Here is a tiny trained network, its code and every weight. The questions are about switching its units off for an input and a class, where a switched-off unit gives its printed mean instead of its output.

import numpy as np


def w(rows, s, z=0):
    codes = np.array(rows[::2]) - 128.0
    scale = np.full(codes.shape[1], s)
    scale[-1] = z or s
    return codes * scale


def f(y):
    return y / 2 * (1 + np.tanh(0.7978845608 * (y + 0.044715 * y**3)))


def log_softmax(a):
    a = a - a.max(-1, keepdims=True)
    return a - np.log(np.exp(a).sum(-1, keepdims=True))


def net(x, mask):
    res = np.array(x, float).reshape(1, 6) / 4 @ E
    y = f(res @ A[0][:, :-1].T + A[0][:, -1])
    res = res + np.where(mask, y, B[0][:, -1]) @ B[0][:, :-1]
    return log_softmax(res[-1] @ U[:, :-1].T + U[:, -1])


A, B = {}, {}
E = w([
[198,155,134,55,230,20,225,173],'x0',
[4,126,80,100,180,175,107,175],'x1',
[38,4,104,129,253,123,77,194],'x2',
[101,134,120,101,104,132,111,174],'x3',
[145,145,212,239,213,254,181,101],'x4',
[63,202,2,222,94,215,182,180],'x5',
],0.0082)
A[0] = w([
[69,75,56,126,107,114,40,150,217],'n1',
[84,157,87,181,119,254,144,155,162],'n2',
[188,143,111,91,184,96,209,183,164],'n3',
[59,50,136,69,165,100,29,163,125],'n4',
[170,60,179,175,163,115,110,59,187],'n5',
[193,181,124,67,54,104,172,102,126],'n6',
[114,190,93,115,11,114,155,156,254],'n7',
[224,87,172,88,107,107,106,81,169],'n8',
],0.0091,0.0062)
B[0] = w([
[28,70,45,93,142,97,145,58,242],'n1',
[132,135,67,221,99,204,202,136,249],'n2',
[183,107,128,122,179,92,137,196,203],'n3',
[17,136,171,59,140,120,138,105,235],'n4',
[157,132,255,91,78,152,178,174,199],'n5',
[168,225,130,162,144,44,62,58,200],'n6',
[151,145,37,176,140,75,53,74,233],'n7',
[136,139,213,145,47,85,84,117,212],'n8',
],0.0094,0.014)
U = w([
[71,119,98,72,164,106,152,116,24],'0',
[110,102,66,171,84,161,110,103,55],'1',
[199,159,189,128,90,117,156,142,23],'2',
[185,218,110,148,114,63,72,62,118],'3',
[100,113,182,95,119,108,86,128,179],'4',
[126,175,129,191,134,246,173,119,251],'5',
[176,130,102,104,203,99,169,200,234],'6',
],0.013,0.002)

Each question gives the input, the list of numbers given to net, and the class t.
The units are the neurons (one row each of A and B). Each row of codes is followed by its name. A weight is (code - 128) times the scale printed after its matrix; where a second scale follows, it is the last column's (A, B and U).
mask holds one flag per neuron, in row order. A switched-off neuron (its flag False) gives its mean, the last column of its row in B, instead of its output. The means were averaged over made-up inputs and are rounded, as every weight is.
A unit's drop is (log p(t) with every unit on - log p(t) with that unit switched off) / (log p(t) with every unit on - log p(t) with every unit switched off).
The circuit of an input: a set's keep is (log p(t) with only the set's units on - log p(t) with every unit switched off) / (log p(t) with every unit on - log p(t) with every unit switched off). Starting from all 8 units, units are removed one at a time, each time the one whose removal leaves the highest keep (on an exact tie, the one counted first), for as long as the keep stays at least 0.8.
units of the circuit, in order: the units of the circuit, biggest drop first
top k neurons: the k neurons with the biggest drops, biggest first
drop of u: that unit's drop, to one decimal
input [6,7,8,2,8,2], class 5: units of the circuit, in order	n2
input [4,3,3,0,-2,-6], class 4: units of the circuit, in order	n2, n8
input [6,1,8,5,7,-7], class 4: units of the circuit, in order	n4, n5
input [2,-8,4,5,0,1], class 2: units of the circuit, in order	n1, n7
input [4,-8,7,-7,-8,0], class 4: units of the circuit, in order	n8, n7
input [8,-3,-5,5,6,-2], class 2: top 3 neurons	n7, n3, n1
input [7,1,-4,-5,4,2], class 6: top 3 neurons	n3, n7, n8
input [6,-5,4,-8,-3,0], class 2: units of the circuit, in order	n1, n7
input [-3,-2,7,6,-2,-5], class 0: top 3 neurons	n1, n4, n6
input [1,4,5,-6,7,-5], class 4: top 3 neurons	n2, n4, n5
input [8,1,-2,7,2,7], class 6: top 2 neurons	n3, n8
input [2,6,-7,-6,2,-8], class 2: top 2 neurons	n7, n5
input [-4,-5,2,5,3,-5], class 2: top 3 neurons	n1, n5, n4
input [7,5,-3,-5,-2,5], class 6: units of the circuit, in order	n3
input [5,1,-8,5,5,8], class 3: top 2 neurons	n7, n6
input [3,0,7,-8,3,0], class 6: top 2 neurons	n8, n1
input [-7,2,-2,2,-8,-3], class 0: top 3 neurons	n1, n4, n2
input [-7,2,5,0,-1,-5], class 0: drop of n1	0.6
input [6,-2,-1,4,0,-7], class 2: drop of n1	0.1
input [-5,5,5,7,-6,3], class 0: units of the circuit, in order	n4
input [6,-5,-4,-5,6,7], class 3: drop of n3	0.2
input [-6,0,4,7,-7,-5], class 0: drop of n1	0.3
